Below are the code and all the weights of a small trained network. Each question names an input and a class and asks about switching units off, where a switched-off unit gives its printed mean instead of its output.

import numpy as np


def w(rows, s, z=0):
    codes = np.array(rows[::2]) - 128.0
    scale = np.full(codes.shape[1], s)
    scale[-1] = z or s
    return codes * scale


def f(y):
    return np.maximum(y, 0)


def log_softmax(a):
    a = a - a.max(-1, keepdims=True)
    return a - np.log(np.exp(a).sum(-1, keepdims=True))


def net(x, mask):
    res = np.array(x, float).reshape(1, 3) / 4 @ E
    y = f(res @ A[0][:, :-1].T + A[0][:, -1])
    res = res + np.where(mask, y, B[0][:, -1]) @ B[0][:, :-1]
    return log_softmax(res[-1] @ U[:, :-1].T + U[:, -1])


A, B = {}, {}
E = w([
[181,167,235,27,148,119,25,127,109],'x0',
[78,217,156,104,237,2,137,196,143],'x1',
[195,37,87,132,128,121,126,242,31],'x2',
],0.0077)
A[0] = w([
[113,159,147,114,187,51,131,157,117,233],'N0',
[123,53,111,156,15,225,123,100,129,215],'N1',
[143,154,221,52,162,106,80,117,117,236],'N2',
[111,193,185,55,177,93,80,112,118,142],'N3',
[118,104,86,179,104,161,176,88,151,185],'N4',
[76,182,173,87,207,79,88,147,154,148],'N5',
[2,181,102,179,148,100,189,87,196,252],'N6',
[91,151,122,140,143,108,138,154,150,133],'N7',
[123,74,62,148,156,84,171,205,79,219],'N8',
[108,137,145,130,105,171,106,43,179,220],'N9',
[227,58,104,107,82,166,107,159,60,226],'N10',
[143,93,108,132,72,175,119,114,111,155],'N11',
[130,81,27,190,115,147,228,157,111,188],'N12',
[203,60,100,118,96,188,109,134,96,213],'N13',
],0.0079,0.004)
B[0] = w([
[203,140,146,51,213,108,180,220,189,213],'N0',
[85,99,135,136,30,153,91,2,119,235],'N1',
[223,108,214,63,157,179,120,147,182,216],'N2',
[226,121,174,38,133,172,137,150,213,206],'N3',
[93,165,62,168,40,170,177,45,102,197],'N4',
[210,133,152,54,159,146,175,192,219,218],'N5',
[135,206,37,119,89,162,255,137,202,248],'N6',
[149,130,140,94,157,139,183,162,187,162],'N7',
[134,130,111,178,219,76,117,188,83,211],'N8',
[179,197,150,87,60,226,120,82,148,196],'N9',
[105,82,181,159,170,109,11,124,53,219],'N10',
[88,96,171,126,76,133,114,101,117,181],'N11',
[7,99,4,242,124,63,152,129,101,231],'N12',
[93,69,151,140,106,131,35,96,45,207],'N13',
],0.0067,0.012)
U = w([
[232,142,188,2,196,148,161,173,222,116],'0',
[138,87,241,71,76,188,49,56,116,117],'1',
[107,233,84,140,39,216,198,67,160,159],'2',
[132,97,159,172,238,59,66,197,45,197],'3',
[81,162,65,143,185,59,223,176,165,176],'4',
[40,34,80,204,100,98,102,86,87,7],'5',
],0.0065,0.0016)

Each question gives the input, the list of numbers given to net, and the class t.
The units are the neurons (one row each of A and B). Each row of codes is followed by its name. A weight is (code - 128) times the scale printed after its matrix; where a second scale follows, it is the last column's (A, B and U).
mask holds one flag per neuron, in row order. A switched-off neuron (its flag False) gives its mean, the last column of its row in B, instead of its output. The means were averaged over made-up inputs and are rounded, as every weight is.
A unit's drop is (log p(t) with every unit on - log p(t) with that unit switched off) / (log p(t) with every unit on - log p(t) with every unit switched off).
The circuit of an input: a set's keep is (log p(t) with only the set's units on - log p(t) with every unit switched off) / (log p(t) with every unit on - log p(t) with every unit switched off). Starting from the 12 units with the biggest drops (on a tie, the unit counted first), units are removed one at a time, each time the one whose removal leaves the highest keep (on an exact tie, the one counted first), for as long as the keep stays at least 0.8.
circuit, biggest first: the units of the circuit, biggest drop first
top k neurons: the k neurons with the biggest drops, biggest first
drop of u: that unit's drop, to one decimal
input [0,-1,8], class 3: circuit, biggest first : (N10)
input [-5,5,8], class 3: top 2 neurons : (N6; N8)
input [-1,-7,-3], class 1: top 4 neurons : (N6; N9; N13; N1)
input [2,-3,4], class 5: circuit, biggest first : (N3; N5)
input [1,-3,-1], class 1: top 2 neurons : (N6; N12)
input [-2,2,-1], class 4: top 2 neurons : (N1; N2)
input [-5,4,6], class 3: top 3 neurons : (N8; N6; N5)
input [1,-4,-3], class 1: top 2 neurons : (N6; N12)
input [-1,-2,7], class 5: drop of N12 : 0.1
input [3,-5,7], class 5: drop of N3 : 0.2
